Below are the code and all the weights of a small trained network. Each question names an input and a target symbol and asks about switching units off, where a switched-off unit gives its printed mean instead of its output.

import numpy as np


def w(rows, s, z=0):
    codes = np.array(rows[::2]) - 128.0
    scale = np.full(codes.shape[1], s)
    scale[-1] = z or s
    return codes * scale


def f(y):
    return y / 2 * (1 + np.tanh(0.7978845608 * (y + 0.044715 * y**3)))


def softmax(a):
    e = np.exp(a - a.max(-1, keepdims=True))
    return e / e.sum(-1, keepdims=True)


def log_softmax(a):
    a = a - a.max(-1, keepdims=True)
    return a - np.log(np.exp(a).sum(-1, keepdims=True))


def net(x, mask):
    ids = ['αβγδεζξτφω'.index(c) for c in x.split()]
    T = len(ids)
    res = E[ids] + P[:T]
    r = res
    for j in range(2):
        rows = slice(3 * j, 3 * j + 3)
        q, k, v = (r @ M[0][rows].T for M in (Q, K, V))
        z = softmax(np.where(np.tri(T) > 0, q @ k.T / 3**0.5, -1e9)) @ v
        o = O[0][rows]
        res = res + np.where(mask[j], z, o[:, -1]) @ o[:, :-1]
    y = f(res @ A[0][:, :-1].T + A[0][:, -1])
    res = res + np.where(mask[2:10], y, B[0][:, -1]) @ B[0][:, :-1]
    return log_softmax(res[-1] @ U[:, :-1].T + U[:, -1])


Q, K, V, O, A, B = {}, {}, {}, {}, {}, {}
E = w([
[222,101,152,61,79],'α',
[127,89,157,136,221],'β',
[197,141,88,52,175],'γ',
[122,72,224,59,116],'δ',
[171,141,131,1,116],'ε',
[103,38,214,164,159],'ζ',
[203,84,151,124,144],'ξ',
[98,127,144,38,208],'τ',
[37,53,64,34,25],'φ',
[82,214,172,121,59],'ω',
],0.0068)
P = w([
[128,238,253,109,87],'0',
[123,199,211,117,107],'1',
[131,172,195,106,116],'2',
[135,148,185,96,127],'3',
[137,127,170,90,132],'4',
[142,109,160,83,137],'5',
[145,96,151,80,147],'6',
[143,78,146,73,150],'7',
[145,64,136,78,159],'8',
[151,53,132,72,159],'9',
[148,38,122,70,163],'10',
[158,21,117,72,167],'11',
[169,9,120,67,183],'12',
[152,1,123,43,164],'13',
],0.0054)
Q[0] = w([
[98,104,96,92,104],'H0',
[139,110,175,4,146],'H0',
[143,93,180,109,92],'H0',
[158,147,171,80,108],'H1',
[170,140,94,136,84],'H1',
[97,127,75,199,66],'H1',
],0.043)
K[0] = w([
[172,124,186,92,160],'H0',
[155,5,108,94,147],'H0',
[122,106,67,106,193],'H0',
[113,30,53,81,76],'H1',
[203,155,158,125,90],'H1',
[185,164,239,130,167],'H1',
],0.03)
V[0] = w([
[216,171,114,176,195],'H0',
[143,77,105,126,3],'H0',
[128,185,42,36,110],'H0',
[87,89,149,157,53],'H1',
[138,159,78,82,94],'H1',
[226,95,155,154,77],'H1',
],0.016)
O[0] = w([
[109,151,25,160,212,2],'H0',
[248,109,188,191,72,54],'H0',
[122,49,20,145,68,55],'H0',
[117,47,146,136,71,170],'H1',
[127,136,93,79,76,223],'H1',
[234,123,175,197,77,107],'H1',
],0.011,0.0024)
A[0] = w([
[176,219,90,91,81,50],'N0',
[72,49,125,157,99,64],'N1',
[55,250,119,206,39,138],'N2',
[91,47,103,187,126,105],'N3',
[160,215,94,171,154,219],'N4',
[136,127,110,131,81,178],'N5',
[170,201,83,68,91,2],'N6',
[80,171,142,186,153,71],'N7',
],0.015,0.0036)
B[0] = w([
[142,185,105,227,113,207],'N0',
[113,139,40,198,127,253],'N1',
[218,152,115,58,253,173],'N2',
[78,216,208,174,123,158],'N3',
[160,3,44,88,49,210],'N4',
[133,127,163,153,175,231],'N5',
[77,248,149,139,137,205],'N6',
[50,53,149,204,161,188],'N7',
],0.017,0.0039)
U = w([
[235,124,162,231,115,103],'α',
[97,72,93,142,150,176],'β',
[123,176,22,112,106,113],'γ',
[142,167,247,1,21,187],'δ',
[101,251,131,171,161,52],'ε',
[99,148,208,163,172,163],'ζ',
[209,54,108,70,68,150],'ξ',
[27,187,113,7,130,101],'τ',
[137,126,130,152,97,13],'φ',
[197,154,118,112,220,255],'ω',
],0.0044,0.0042)

Each question gives the input, a string of symbols that net reads in full, and the target symbol t.
The units are the heads (3 rows each of Q, K, V and O) and the neurons (one row each of A and B). Each row of codes is followed by its name. A weight is (code - 128) times the scale printed after its matrix; where a second scale follows, it is the last column's (O, A, B and U).
mask holds one flag per unit, heads first, then neurons. A switched-off unit (its flag False) gives its mean, the last column of its rows in O or B, instead of its output. The means were averaged over made-up inputs and are rounded, as every weight is.
A unit's drop is (log p(t) with every unit on - log p(t) with that unit switched off) / (log p(t) with every unit on - log p(t) with every unit switched off).
The circuit of an input: a set's keep is (log p(t) with only the set's units on - log p(t) with every unit switched off) / (log p(t) with every unit on - log p(t) with every unit switched off). Starting from all 10 units, units are removed one at a time, each time the one whose removal leaves the highest keep (on an exact tie, the one counted first), for as long as the keep stays at least 0.8.
circuit, biggest first: the units of the circuit, biggest drop first
unit that matters most: the unit with the biggest drop
top k neurons: the k neurons with the biggest drops, biggest first
which heads matter: for each layer, one digit per head in row order, 1 if its drop is at least 0.15 and else 0, layers parted by /
input τ γ γ ω β γ φ, target ε: top 2 neurons => [N3, N4]
input β ω γ ε δ β ω ζ, target ζ: top 2 neurons => [N7, N4]
input ζ α ζ β ξ ω ξ ω, target ξ: circuit, biggest first => [N4, H0, H1, N6]
input ω τ τ ε ω ζ α φ ζ, target α: which heads matter => 10
input φ ζ τ β τ ζ β ω, target τ: which heads matter => 11
input τ γ γ ξ β δ δ ζ δ ω ω ζ φ, target δ: circuit, biggest first => [H0, N1]
input ω φ ω δ ω α β ω ζ ζ α, target δ: which heads matter => 10
input δ τ φ ω ζ ω, target δ: circuit, biggest first => [H0, N1]
input ω ξ ξ τ ξ ζ ω β β φ, target τ: circuit, biggest first => [H0]
input ε ε α γ ω ζ ω β ω ξ τ τ, target τ: circuit, biggest first => [H1, H0, N0]
input β α ξ ζ δ, target δ: which heads matter => 10
input ω α ω ω ξ ω, target ξ: which heads matter => 11
input α τ ε ω ξ τ β γ φ ξ, target α: circuit, biggest first => [H0, N5]
input φ γ β ξ φ ζ ω ω δ β α φ ζ, target α: circuit, biggest first => [H0, N1]
input ζ τ α δ ω φ ω ζ τ, target δ: which heads matter => 10
input δ ω δ ε, target ε: unit that matters most => H1
input τ τ φ, target γ: circuit, biggest first => [N1, H0]
input ω γ τ ω τ γ γ ζ δ τ ζ β τ ω, target τ: circuit, biggest first => [H0, N0]
input ζ ω γ β, target β: circuit, biggest first => [H0, N7, H1, N4]
input ξ α ω τ ω ω ε, target ε: unit that matters most => N6
input ζ τ φ ζ β ε ζ δ γ φ φ τ, target α: top 4 neurons => [N1, N5, N3, N6]
input ω ω γ φ, target ε: circuit, biggest first => [N3, H0, N4]
